How the items are linked:
Q270 c Q218
Q270 x Q427
Q270 m Q359
Q270 r Q951
Q270 w Q321
Q270 j Q621
Q412 c Q378
Q412 x Q425
Q412 m Q650
Q412 r Q354
Q412 w Q475
Q412 j Q121
Q233 c Q352
Q233 x Q975
Q233 m Q752
Q233 r Q615
Q233 w Q484
Q233 j Q23
Q947 c Q55
Q947 x Q899
Q947 m Q271
Q947 r Q608
Q947 w Q59
Q947 j Q262
Q23 c Q597
Q23 x Q785
Q23 m Q569
Q23 r Q367
Q23 w Q915
Q23 j Q777
Q608 c Q59
Q608 x Q672
Q608 m Q262
Q608 r Q899
Q608 w Q392
Q608 j Q858
Q742 c Q61
Q742 x Q552
Q742 m Q899
Q742 r Q361
Q742 w Q788
Q742 j Q672
Q751 c Q287
Q751 x Q270
Q751 m Q259
Q751 r Q11
Q751 w Q948
Q751 j Q573
Q851 c Q899
Q851 x Q297
Q851 m Q869
Q851 r Q556
Q851 w Q672
Q851 j Q55
Q606 c Q587
Q606 x Q25
Q606 m Q440
Q606 r Q878
Q606 w Q933
Q606 j Q412
Q352 c Q785
Q352 x Q930
Q352 m Q147
Q352 r Q484
Q352 w Q233
Q352 j Q597
Q282 c Q361
Q282 x Q533
Q282 m Q556
Q282 r Q369
Q282 w Q552
Q282 j Q297
Q869 c Q858
Q869 x Q59
Q869 m Q735
Q869 r Q55
Q869 w Q346
Q869 j Q258
Q752 c Q147
Q752 x Q367
Q752 m Q552
Q752 r Q23
Q752 w Q597
Q752 j Q569
Q359 c Q34
Q359 x Q751
Q359 m Q25
Q359 r Q621
Q359 w Q332
Q359 j Q862
Q899 c Q392
Q899 x Q100
Q899 m Q858
Q899 r Q672
Q899 w Q851
Q899 j Q346
Q552 c Q282
Q552 x Q777
Q552 m Q100
Q552 r Q569
Q552 w Q369
Q552 j Q662
Q533 c Q569
Q533 x Q147
Q533 m Q61
Q533 r Q95
Q533 w Q777
Q533 j Q788
Q95 c Q777
Q95 x Q597
Q95 m Q788
Q95 r Q147
Q95 w Q303
Q95 j Q282
Q11 c Q948
Q11 x Q951
Q11 m Q573
Q11 r Q270
Q11 w Q218
Q11 j Q359
Q34 c Q573
Q34 x Q287
Q34 m Q380
Q34 r Q332
Q34 w Q359
Q34 j Q805
Q392 c Q608
Q392 x Q556
Q392 m Q866
Q392 r Q851
Q392 w Q899
Q392 j Q869
Q650 c Q935
Q650 x Q393
Q650 m Q485
Q650 r Q121
Q650 w Q859
Q650 j Q607
Q662 c Q297
Q662 x Q361
Q662 m Q608
Q662 r Q742
Q662 w Q61
Q662 j Q899
Q369 c Q552
Q369 x Q95
Q369 m Q297
Q369 r Q533
Q369 w Q569
Q369 j Q61
Q805 c Q25
Q805 x Q651
Q805 m Q687
Q805 r Q828
Q805 w Q862
Q805 j Q587
Q828 c Q862
Q828 x Q34
Q828 m Q587
Q828 r Q651
Q828 w Q259
Q828 j Q933
Q147 c Q303
Q147 x Q915
Q147 m Q282
Q147 r Q597
Q147 w Q752
Q147 j Q369
Q485 c Q76
Q485 x Q648
Q485 m Q484
Q485 r Q607
Q485 w Q247
Q485 j Q930
Q777 c Q533
Q777 x Q752
Q777 m Q742
Q777 r Q303
Q777 w Q95
Q777 j Q361
Q569 c Q369
Q569 x Q303
Q569 m Q662
Q569 r Q777
Q569 w Q533
Q569 j Q742
Q648 c Q127
Q648 x Q650
Q648 m Q503
Q648 r Q406
Q648 w Q896
Q648 j Q883
Q297 c Q100
Q297 x Q788
Q297 m Q59
Q297 r Q61
Q297 w Q662
Q297 j Q392
Q346 c Q869
Q346 x Q608
Q346 m Q427
Q346 r Q947
Q346 w Q55
Q346 j Q271
Q287 c Q621
Q287 x Q218
Q287 m Q828
Q287 r Q948
Q287 w Q751
Q287 j Q651
Q100 c Q556
Q100 x Q742
Q100 m Q947
Q100 r Q662
Q100 w Q297
Q100 j Q608
Q378 c Q440
Q378 x Q687
Q378 m Q935
Q378 r Q475
Q378 w Q412
Q378 j Q859
Q672 c Q851
Q672 x Q662
Q672 m Q346
Q672 r Q100
Q672 w Q556
Q672 j Q947
Q247 c Q485
Q247 x Q896
Q247 m Q615
Q247 r Q127
Q247 w Q607
Q247 j Q975
Q361 c Q788
Q361 x Q569
Q361 m Q672
Q361 r Q552
Q361 w Q282
Q361 j Q100
Q427 c Q735
Q427 x Q262
Q427 m Q751
Q427 r Q271
Q427 w Q258
Q427 j Q11
Q425 c Q687
Q425 x Q878
Q425 m Q393
Q425 r Q606
Q425 w Q587
Q425 j Q440
Q896 c Q648
Q896 x Q859
Q896 m Q661
Q896 r Q935
Q896 w Q406
Q896 j Q76
Q315 c Q271
Q315 x Q869
Q315 m Q218
Q315 r Q866
Q315 w Q262
Q315 j Q321
Q587 c Q425
Q587 x Q380
Q587 m Q66
Q587 r Q933
Q587 w Q606
Q587 j Q378
Q406 c Q896
Q406 x Q121
Q406 m Q883
Q406 r Q650
Q406 w Q935
Q406 j Q485
Q59 c Q947
Q59 x Q851
Q59 m Q315
Q59 r Q392
Q59 w Q608
Q59 j Q866
Q661 c Q503
Q661 x Q247
Q661 m Q785
Q661 r Q76
Q661 w Q883
Q661 j Q233
Q735 c Q951
Q735 x Q315
Q735 m Q287
Q735 r Q258
Q735 w Q427
Q735 j Q948
Q556 c Q672
Q556 x Q61
Q556 m Q55
Q556 r Q297
Q556 w Q100
Q556 j Q59
Q66 c Q393
Q66 x Q475
Q66 m Q896
Q66 r Q378
Q66 w Q440
Q66 j Q935
Q975 c Q930
Q975 x Q76
Q975 m Q367
Q975 r Q661
Q975 w Q503
Q975 j Q785
Q332 c Q359
Q332 x Q948
Q332 m Q805
Q332 r Q287
Q332 w Q621
Q332 j Q828
Q271 c Q258
Q271 x Q858
Q271 m Q11
Q271 r Q262
Q271 w Q315
Q271 j Q270
Q573 c Q651
Q573 x Q621
Q573 m Q878
Q573 r Q359
Q573 w Q34
Q573 j Q25
Q393 c Q248
Q393 x Q412
Q393 m Q648
Q393 r Q440
Q393 w Q66
Q393 j Q406
Q76 c Q883
Q76 x Q127
Q76 m Q233
Q76 r Q247
Q76 w Q485
Q76 j Q615
Q858 c Q866
Q858 x Q947
Q858 m Q951
Q858 r Q346
Q858 w Q869
Q858 j Q427
Q475 c Q412
Q475 x Q587
Q475 m Q859
Q475 r Q687
Q475 w Q354
Q475 j Q248
Q484 c Q233
Q484 x Q503
Q484 m Q597
Q484 r Q930
Q484 w Q615
Q484 j Q915
Q788 c Q742
Q788 x Q369
Q788 m Q851
Q788 r Q282
Q788 w Q361
Q788 j Q556
Q127 c Q607
Q127 x Q935
Q127 m Q975
Q127 r Q896
Q127 w Q648
Q127 j Q661
Q651 c Q259
Q651 x Q332
Q651 m Q933
Q651 r Q34
Q651 w Q573
Q651 j Q380
Q862 c Q805
Q862 x Q573
Q862 m Q425
Q862 r Q259
Q862 w Q828
Q862 j Q606
Q303 c Q95
Q303 x Q23
Q303 m Q361
Q303 r Q752
Q303 w Q147
Q303 j Q552
Q951 c Q321
Q951 x Q271
Q951 m Q621
Q951 r Q427
Q951 w Q735
Q951 j Q751
Q218 c Q11
Q218 x Q735
Q218 m Q34
Q218 r Q321
Q218 w Q270
Q218 j Q332
Q915 c Q23
Q915 x Q352
Q915 m Q533
Q915 r Q972
Q915 w Q367
Q915 j Q95
Q248 c Q121
Q248 x Q378
Q248 m Q127
Q248 r Q66
Q248 w Q393
Q248 j Q896
Q380 c Q878
Q380 x Q828
Q380 m Q475
Q380 r Q805
Q380 w Q25
Q380 j Q687
Q687 c Q354
Q687 x Q933
Q687 m Q248
Q687 r Q587
Q687 w Q425
Q687 j Q66
Q367 c Q915
Q367 x Q233
Q367 m Q777
Q367 r Q785
Q367 w Q972
Q367 j Q303
Q55 c Q346
Q55 x Q392
Q55 m Q258
Q55 r Q59
Q55 w Q947
Q55 j Q315
Q440 c Q66
Q440 x Q354
Q440 m Q406
Q440 r Q412
Q440 w Q378
Q440 j Q650
Q883 c Q661
Q883 x Q607
Q883 m Q352
Q883 r Q485
Q883 w Q76
Q883 j Q484
Q503 c Q975
Q503 x Q485
Q503 m Q972
Q503 r Q883
Q503 w Q661
Q503 j Q352
Q25 c Q380
Q25 x Q259
Q25 m Q354
Q25 r Q862
Q25 w Q805
Q25 j Q425
Q621 c Q332
Q621 x Q11
Q621 m Q862
Q621 r Q751
Q621 w Q287
Q621 j Q259
Q859 c Q650
Q859 x Q66
Q859 m Q247
Q859 r Q248
Q859 w Q121
Q859 j Q127
Q607 c Q247
Q607 x Q406
Q607 m Q930
Q607 r Q648
Q607 w Q127
Q607 j Q503
Q785 c Q972
Q785 x Q615
Q785 m Q303
Q785 r Q233
Q785 w Q352
Q785 j Q752
Q878 c Q933
Q878 x Q862
Q878 m Q412
Q878 r Q25
Q878 w Q380
Q878 j Q354
Q948 c Q751
Q948 x Q321
Q948 m Q651
Q948 r Q218
Q948 w Q11
Q948 j Q34
Q121 c Q859
Q121 x Q440
Q121 m Q607
Q121 r Q393
Q121 w Q248
Q121 j Q648
Q972 c Q367
Q972 x Q484
Q972 m Q95
Q972 r Q352
Q972 w Q785
Q972 j Q147
Q597 c Q752
Q597 x Q972
Q597 m Q369
Q597 r Q915
Q597 w Q23
Q597 j Q533
Q259 c Q828
Q259 x Q359
Q259 m Q606
Q259 r Q573
Q259 w Q651
Q259 j Q878
Q354 c Q475
Q354 x Q606
Q354 m Q121
Q354 r Q425
Q354 w Q687
Q354 j Q393
Q933 c Q606
Q933 x Q805
Q933 m Q378
Q933 r Q380
Q933 w Q878
Q933 j Q475
Q615 c Q484
Q615 x Q661
Q615 m Q23
Q615 r Q975
Q615 w Q930
Q615 j Q367
Q321 c Q270
Q321 x Q258
Q321 m Q332
Q321 r Q735
Q321 w Q951
Q321 j Q287
Q61 c Q662
Q61 x Q282
Q61 m Q392
Q61 r Q788
Q61 w Q742
Q61 j Q851
Q935 c Q406
Q935 x Q248
Q935 m Q76
Q935 r Q859
Q935 w Q650
Q935 j Q247
Q930 c Q615
Q930 x Q883
Q930 m Q915
Q930 r Q503
Q930 w Q975
Q930 j Q972
Q866 c Q262
Q866 x Q55
Q866 m Q321
Q866 r Q869
Q866 w Q858
Q866 j Q735
Q258 c Q427
Q258 x Q866
Q258 m Q948
Q258 r Q315
Q258 w Q271
Q258 j Q218
Q262 c Q315
Q262 x Q346
Q262 m Q270
Q262 r Q858
Q262 w Q866
Q262 j Q951

The rows follow the links: the fewer symbols apart two items are, the more alike their rows tend to be.

Each row is also shifted at random along 7 hidden directions that mean nothing.

Rows with their items:
(-5, -4, -25, 21, 0, 14, 4, 10, -1, 39, -9, 4, -3, -13, 23, -5, -11, 15, -2, 7, -13, -16, 10, -12, 5, -24, 2, 17, -11, 2, -6, -7, 3, 4, 1, -18, -1, 13, -3, -7, -3, -5, -2, -6, 7, -7, 16)
item: Q367
(-10, -7, -7, -9, 9, 17, -10, 12, -1, 20, 2, -24, -13, 24, -28, -5, -6, 15, 22, -12, -12, 6, -1, 29, -1, -8, 17, 45, -13, 3, 5, -7, 3, -4, -10, -4, 0, 7, 11, 1, -7, 8, 5, 11, -8, -2, -1)
item: Q788
(6, 0, -8, 33, -7, -2, 17, 14, 5, 27, -12, 12, 9, -9, 18, -8, 8, 19, -11, 5, -31, -4, 12, -33, -14, -4, 3, 5, -10, -16, -18, -2, 13, 0, -2, -1, -5, 4, -14, 1, -7, 7, -13, -13, 7, 4, 5)
item: Q930
(31, -31, -19, -2, -6, -9, -15, 23, -1, 10, -1, 8, -5, 39, -41, -9, 18, 28, 32, -12, -23, 11, 15, 3, -13, 14, 26, 67, -16, 3, 4, -11, -1, -9, 6, -9, -6, 7, -1, 6, 13, 30, 9, 6, -12, 44, -12)
item: Q233
(-13, 30, 20, 6, -4, -9, 14, -4, 10, -11, 10, -28, 10, -8, 11, 8, 9, -10, -32, 8, -12, 9, 14, -22, -8, 22, -16, -24, -14, -17, -10, 11, 7, -11, -2, 48, 7, -1, -5, 3, -10, -27, 0, 11, -5, -18, 0)
item: Q270
(32, 8, -1, 20, -15, 0, 12, -6, 0, 4, -6, -4, -2, -7, 13, -10, -2, 6, -13, 4, -7, 1, 7, -12, 1, 12, 3, -13, -3, -2, 0, -14, 0, -3, 4, 5, -7, 3, -9, -7, -2, -12, -11, 0, -4, -16, 6)
item: Q485
(40, 6, -1, 23, -8, 1, 12, 3, 4, 11, -9, 14, 1, -7, 21, -6, 11, 24, 1, 2, -18, -6, 14, -22, -4, -6, 6, 1, -7, -7, 3, -1, 1, 1, 4, -4, 1, 10, -8, 3, -10, 1, -18, -4, -8, 2, 9)
item: Q95
(47, -8, -10, 10, -8, 2, -3, 4, -8, 15, -8, -13, -3, -20, 18, -12, -15, -6, -1, 10, 4, -3, 0, 4, 15, -20, 6, -5, 9, 8, 15, -10, -7, 3, -2, -9, -4, 1, -11, -22, 13, -13, -1, -16, 11, -33, 4)
item: Q412
(21, 15, 11, -14, 3, 1, 3, -21, -10, -28, 17, 6, -9, 2, -6, -9, -2, 3, -6, 2, 11, -18, -11, 5, 3, -3, -1, -17, 14, 6, 5, -4, -9, -9, -7, -11, -5, -9, 6, 19, -9, -2, 1, 8, 0, 1, -2)
item: Q606
(-17, -15, -6, 3, 7, -10, -3, 3, -5, -5, 12, 9, 11, 3, 1, 12, 12, 3, 1, -3, -4, -3, 4, -9, -17, 3, -12, 10, 0, 2, -6, 2, 12, -1, 0, 0, 4, -4, -6, -6, 2, 0, 8, -7, 6, 15, 3)
item: Q287
(8, 13, 16, 14, 7, 9, 8, -11, -5, -13, 5, 8, 7, 7, 4, 4, 9, 6, -6, -5, -9, -12, -4, -14, -12, 2, -8, -8, 1, -8, -8, 3, 3, -9, 8, 5, 12, -11, -12, 13, -20, -4, -9, 5, -8, -7, 4)
item: Q866
(-24, -20, -16, -2, 2, -7, -11, 22, 9, 10, -4, -2, 2, 5, 0, 8, 5, -7, 8, -5, -4, 12, 7, -1, -10, 2, 8, 21, -10, -11, -8, 0, 1, 5, 6, 3, 6, 7, 1, -9, 9, -3, 8, -3, 0, 9, 4)
item: Q282
(3, -6, 0, 9, 2, 6, -1, -1, 1, 4, -3, 17, 5, 14, -6, 7, 4, 4, 6, -8, -2, -1, 1, -4, -5, 9, -3, 12, -8, 2, -6, 2, 2, 1, 15, -7, 8, 0, -2, 5, -3, 9, -1, 7, -10, 13, 4)
item: Q662
(10, 25, 8, -8, 8, 8, 1, 0, 3, -2, 6, -27, -13, -9, 14, -3, 4, 16, 3, 3, -11, -5, 8, 7, 7, -23, 9, -1, -4, -7, 20, 6, -7, -7, -14, 14, 6, 11, 7, 7, -20, -19, -10, 6, -10, -23, 6)
item: Q608
(17, -8, 7, 18, -10, 2, 13, 0, -5, 19, 12, -17, 8, 21, -29, -7, -7, 11, -10, -8, -15, 12, -1, 6, -17, 28, -5, 21, -13, 6, -21, -17, 30, -6, -15, 6, -16, -6, 0, -12, 0, 11, 6, 3, 6, 2, 0)
item: Q687
(-6, -13, -4, -4, 4, -2, -10, 3, -7, 1, -5, -1, 7, -6, 0, 6, -2, -10, 7, 2, 6, 2, -2, 4, 8, -9, -7, 2, 8, 9, 10, 6, -2, 2, 4, -1, 4, -5, -9, -10, 12, 3, 6, -11, 8, -4, -7)
item: Q651
(-24, -28, -15, 6, 5, -13, -12, 14, 3, 1, -2, 19, 18, -7, 18, 21, 9, -20, 1, -1, 7, 2, 4, -17, -13, 0, -13, 3, -1, -6, -10, 8, 4, 10, 20, -1, 17, -1, -12, -17, 15, -8, 12, -13, 8, 10, 9)
item: Q858
(6, 0, -7, -7, 0, 9, 2, -8, -6, 2, 5, 11, -11, 2, -8, -13, -15, 5, 1, 1, 9, -15, -11, 11, 6, -9, 5, 2, 8, 10, -4, -9, -3, 1, -7, -28, -12, -1, 11, 10, -1, 10, 4, 3, 7, 8, 1)
item: Q896
(-1, -2, -11, -18, 2, -7, -12, 2, -7, -15, -6, 10, -10, -4, -3, -8, 8, 6, 13, 8, 1, -10, 1, -2, 12, -17, 12, 4, 13, 4, 21, 3, -22, -5, 0, -10, -2, -2, -4, 13, 7, 7, 0, -5, 2, 12, -14)
item: Q121
(-19, -5, 1, 0, 3, 4, 7, -3, 1, 4, -10, 34, 0, -8, 5, -6, -7, 2, 6, -3, 10, -7, -20, 6, 1, -17, 2, -17, 18, 0, -11, 2, 4, 16, -9, -34, -11, -5, 9, 8, -4, 27, -11, -14, 13, 17, 0)
item: Q975
(45, 14, 5, 1, 1, 2, -5, -2, -13, -9, 0, -16, -5, 8, -9, -10, 18, 27, 12, 5, -26, -9, 17, -11, 7, -10, 9, 22, -2, 5, 32, 3, -14, -23, 1, 17, 5, -2, -18, 14, -7, -1, -6, 4, -14, -8, -14)
item: Q828
(65, 3, 8, 12, -1, 5, 5, 3, -1, 18, 5, 2, 8, -7, 8, -5, -7, 4, -2, 6, -5, -10, 6, -6, 7, -20, -3, 7, -4, 4, 3, 9, 5, 1, -4, -9, 4, 3, 0, -2, 2, 4, 2, -5, 3, -5, 2)
item: Q321
(4, 12, 0, -15, -1, -6, -3, -8, 0, -17, 7, -9, -5, -26, 23, -2, -15, -30, -22, 16, 25, -12, -7, 0, 14, -12, -5, -37, 14, -2, 3, 2, -17, 2, -1, 0, 1, -2, 5, -3, 9, -27, 10, -1, 12, -23, 3)
item: Q933
(32, -11, 15, 3, 1, -2, 3, 4, 6, 2, 12, 8, 8, 18, -19, 2, 0, -1, 4, -13, 1, 9, -8, 10, -18, 11, 2, 12, -5, -6, -18, 1, 18, 6, -6, -7, 1, -3, 11, 2, -2, 16, 3, 4, -1, 16, 3)
item: Q947
(-12, -1, 6, -7, 9, 6, -9, -4, -3, -7, -2, -1, 3, 0, 0, 10, -5, -15, 6, -3, 13, 0, -9, 10, 7, -7, -7, -6, 6, 5, 6, 8, -5, 3, 8, -1, 11, -6, -2, -2, 1, -4, 3, 0, -2, -10, -1)
item: Q315

From each start, follow one symbol. Which item do you reach?
Answer with the item's name.
---
(29, -3, -7, 2, 3, -5, -8, 7, -3, 7, -3, 7, 6, -18, 23, 7, 7, 3, 6, 12, -2, -12, 17, -16, 13, -26, -5, 6, -1, 6, 20, 15, -10, 2, 9, -2, 13, 8, -8, -4, 9, -7, 3, -9, 1, 0, 2)
w: Q735
---
(4, 18, 0, 19, -8, 11, 19, -11, -3, 10, -1, -10, -6, -5, 11, -12, -5, 18, -15, 3, -14, -8, 3, -8, 1, 4, 0, -9, -5, 1, -4, -14, 7, -6, -7, 2, -11, 3, -4, 1, -15, -9, -13, 3, -1, -19, 9)
w: Q607
---
(1, -15, -6, 0, 4, -12, -9, 0, -8, -16, 9, 14, 9, 2, 5, 10, 15, 0, 4, -2, 2, -6, 3, -12, -12, 2, -8, 4, 6, 3, 4, 0, 0, -3, 9, -1, 9, -5, -10, -4, 5, -4, 7, -6, 2, 12, 2)
r: Q751
---
(-5, -15, -5, 8, -4, -8, -5, 4, 8, -7, -5, 22, 12, 7, 5, 14, 7, -20, -4, -5, 9, 6, 3, -15, -9, 23, -6, -3, -7, -8, -15, 3, -2, 6, 28, 4, 13, -2, -8, -4, 10, -4, 5, 5, -7, 13, 5)
w: Q742
---
(-17, 14, 9, -1, -3, 8, 10, -9, 6, 2, -5, -3, -7, 0, 0, 0, -6, 3, -2, -5, 5, 9, -5, 11, 4, 9, 0, -14, -3, 1, -3, -2, 5, 5, -5, 3, -7, 4, 12, 2, -10, 3, -11, 7, -7, -4, 4)
w: Q752
---
(5, -4, 3, 7, -1, 2, -5, 6, 3, 10, -5, -15, 10, -5, 4, 10, -8, -21, -6, 2, 4, 10, 3, 0, 5, 4, -10, -1, -7, -1, -1, 7, 2, 2, 10, 16, 10, -2, -8, -15, 10, -12, 7, -1, 0, -20, 0)
j: Q270
---
(-4, 18, 15, -5, 1, 4, 10, -23, -7, -23, 15, -3, -6, 1, -4, -6, -6, -2, -16, 0, 10, -11, -15, 6, -3, 9, -7, -26, 12, 3, -6, -8, 1, -7, -10, -2, -7, -11, 5, 10, -13, -6, -2, 7, 4, -8, 1)
w: Q587
---
(25, -2, 8, 4, 2, -2, 2, -6, -7, -6, 0, 25, 10, -2, -3, -2, 3, 2, 1, 3, 1, -12, -5, -11, 3, -9, -8, -5, 11, 6, 2, 10, -1, -1, 4, -13, 1, -11, -7, 11, 3, 18, -1, -8, 5, 16, -10)
j: Q606
---
(36, 23, 14, 15, -6, 20, 18, -19, 0, 3, -2, 7, -8, 4, 2, -13, -10, 14, -7, -3, -1, -10, -8, 2, 5, 3, 4, -15, -1, 2, -6, -8, 2, -2, 0, -11, -7, 1, 5, 14, -21, 3, -17, 12, -11, -12, 8)
c: Q752
---
(-1, -6, -8, 10, -2, -6, 6, -3, -5, 3, 9, 14, 9, -10, 13, 1, -2, -3, -15, 6, 2, -13, 0, -17, -8, 0, -13, -8, 3, 3, -14, -3, 9, 2, -1, -11, -3, -3, -3, -6, 5, -3, 7, -8, 15, 7, 7)
w: Q606
---
(46, 6, 2, 2, -4, 3, 5, -4, -5, -4, -4, 19, -5, -8, 4, -18, -7, 2, -4, 9, 1, -19, -8, -8, 8, -18, 9, -10, 13, -2, 0, -1, -12, -3, -1, -23, -6, -6, -3, 17, 0, 9, -4, -4, 7, 0, -5)
m: Q247
---
(1, 1, -2, -20, 5, -20, -18, 0, 3, -45, 7, 3, -4, -7, 21, 13, 24, -15, 4, 3, 12, -2, 7, -11, -4, 0, 5, -17, 9, -13, 19, 8, -27, -4, 17, 17, 22, 3, -7, 5, 2, -30, 2, 3, -12, -3, 3)
m: Q258
---
(39, -7, -4, 8, -6, 4, 3, -7, 2, -4, -3, 34, -1, 5, 2, -8, -8, -6, -2, -2, 13, -13, -10, -6, 0, 2, 7, -6, 5, -1, -13, -6, -8, 5, 14, -30, 0, -2, 2, 10, 2, 9, -1, 4, -1, 13, 6)
j: Q147
